[ 62  19  -3  -3  44  13   5  25  42  59 -15  11 -19   6   6   9  -7  18
  36   5 -11  -1   2]	<36> <224>
[  4  22   9  11 -14   7  -8  18  22   6  18  -8  -4  -3 -17  -9  -5  41
  25   1  30  18  -7]	<36> <224>
[  5  14 -14   2  -1   2   5   5  10  27 -63   7 -12   5  -4  -1  -7  22
  11   7  15   8 -12]	<36> <224>
[ 62  35  -6   8   5  -4 -11  19  36  80  -9  13   9   5  -1   7 -24  40
  43  19  17  16 -12]	<36> <224>
[ 29  40 -16  -6  11  12  12 -10 -17  24 -15   6 -35  12   5 -15  -1   9
  30  -5   2   4  33]	<36> <224>
[ 17   5  13   2  11 -10 -19   9  44  41  -1 -22   2 -23 -15  18 -18  21
  20  24  12  37  -7]	<36> <231>
[ -4  -4  -4 -13  11   6  -4   5  -2  10   4   5  -8   5  -9  -3 -13  -2
 -28  -1   4   2   5]	<36> <222>
[ 39   8  16  14  10 -18 -18  11  29  45   5 -13   1  23  -1   9 -26   5
  22  12  -6  13  22]	<36> <227>
[ 41  -5  16   4   7  -4 -37  19  43  27   1 -18   2  -2  -1   3 -21  46
  13   8  15  18   8]	<36> <222>
[ 17   6   4  11   1   3 -12   6  29  35  -2   3   6  -9  -8   3 -13  37
  52  14  21  25 -10]	<33> <224>
[ 25   4  32  -6   6   3 -10   3  17  20  19  -4 -18   9  24   0 -12   8
  30  -5  -4  17  26]	<36> <222>
[ 22 -46  -3   0  11   0  -6  13  51  87   4   4  14   3  -7  15 -25  -9
  -2  49 -25  -7 -10]	<36> <222>
[ 32  -1  21   6  11 -10 -32  17  39  10   3 -11  10  -8 -14   7 -20   9
  -8  16  15  29   4]	<36> <222>
[ 19  18   8   7  -4  -2 -12   8  37  46  -8  -2   7  -3 -20   5   3  23
  45  33  24   6 -26]	<36> <224>
[ 62  21  -4 -17  17  18  -2 -28 -15  40 -15   6 -42  28  33  -1 -27  14
  24 -14   1  30  55]	<36> <231>
[ 22 -11  26   3   8  -7 -31   7  35  20  -8 -26  -1   6  -7   0 -24  14
   4  15 -11  40  15]	<36> <222>
[ 32  16   2   4  11  -6  -2  -5   7   9 -11  -2 -13   5  10  -8  -9  39
  37   5   2  18  23]	<36> <224>
[ 18  -1  -2 -10  -3  11  -7 -28  -7 -22  -7  -5 -13  13  36 -18  -9 -13
   2 -12  17  25  35]	<33> <222>
[ 33  16  -7  -3   6   1 -13  -5   6   6  -2 -15 -16 -12  13  -1   3  36
  23  -3   3  31  32]	<36> <231>
[ 57  10   9 -27   9   8   5   2  17 -25 -13  -2 -10   8  35   1 -25  36
  36   9   0  33  37]	<36> <231>
[ 34  -3   0  -5   9  -2   2  -7   0  32  -6  -1 -18   8  22  -3 -16  14
  16   1  -8  16  29]	<36> <231>
[ 24  28  17  16  -1 -11 -17  -2  37  -6  -7 -12 -12  -5  -7  -6  -9  42
  44   6  26  28   3]	<36> <224>
[ 34  30  -1  -2   6  -1  -7   0  -3  16  -9   0 -11   1   5  -9   4  22
  39   4  19  25  11]	<36> <224>
[ 13   4 -10  -7  27  16 -16   9  22  31  -9  -4 -27 -12  10   9 -18   6
  22   6 -11  23  -2]	<36> <231>
[ 53  23  -9 -10  18  -2  15   5  11  48 -11   1 -20  18  18  -4   0   5
  35   8   0   9  35]	<36> <224>
[ 19 -25   3   2   8  10  16   0   8  29   7   1 -12   9   6   5  -7  -4
 -13   0 -15 -18  23]	<36> <227>
[ 40  -3 -25  -8  24   8 -12   5  21  68 -16  -1 -11  -1   6   6 -13  23
  29   4 -12   3   7]	<36> <231>
[ 16   9   0   5  12   3 -14   6  23   6 -11  -3 -10  -7 -12   9   4   3
  14  11  28  34   0]	<33> <231>
[ 46  10  20  41   8  -8 -11  20  33  43  13  -5  -7  12 -17  -3 -20  18
  27  24  -1  -4  12]	<36> <227>
[ 26   0  15   5  14 -11  -8   2  37  47  -5   3   1 -24  -5   9 -11  19
  30  29  -1  23  -7]	<36> <231>
[ 10  14 -13  -5   7   1  -4   7  38  52 -17  -5  -1   2   7   2  -8  13
   6  11   1   9   8]	<33> <231>
[ 35  17  -5 -16  12  19  17  -2  34  54 -10   9 -16   2   0  -8  -9  23
  27  -2   8  15  -1]	<36> <224>
[ 43  -1  -1   6   7   7   0  -6  -3  23  -9   3 -38   4  23  -9  -4  21
  34  -4   9  12  45]	<36> <229>
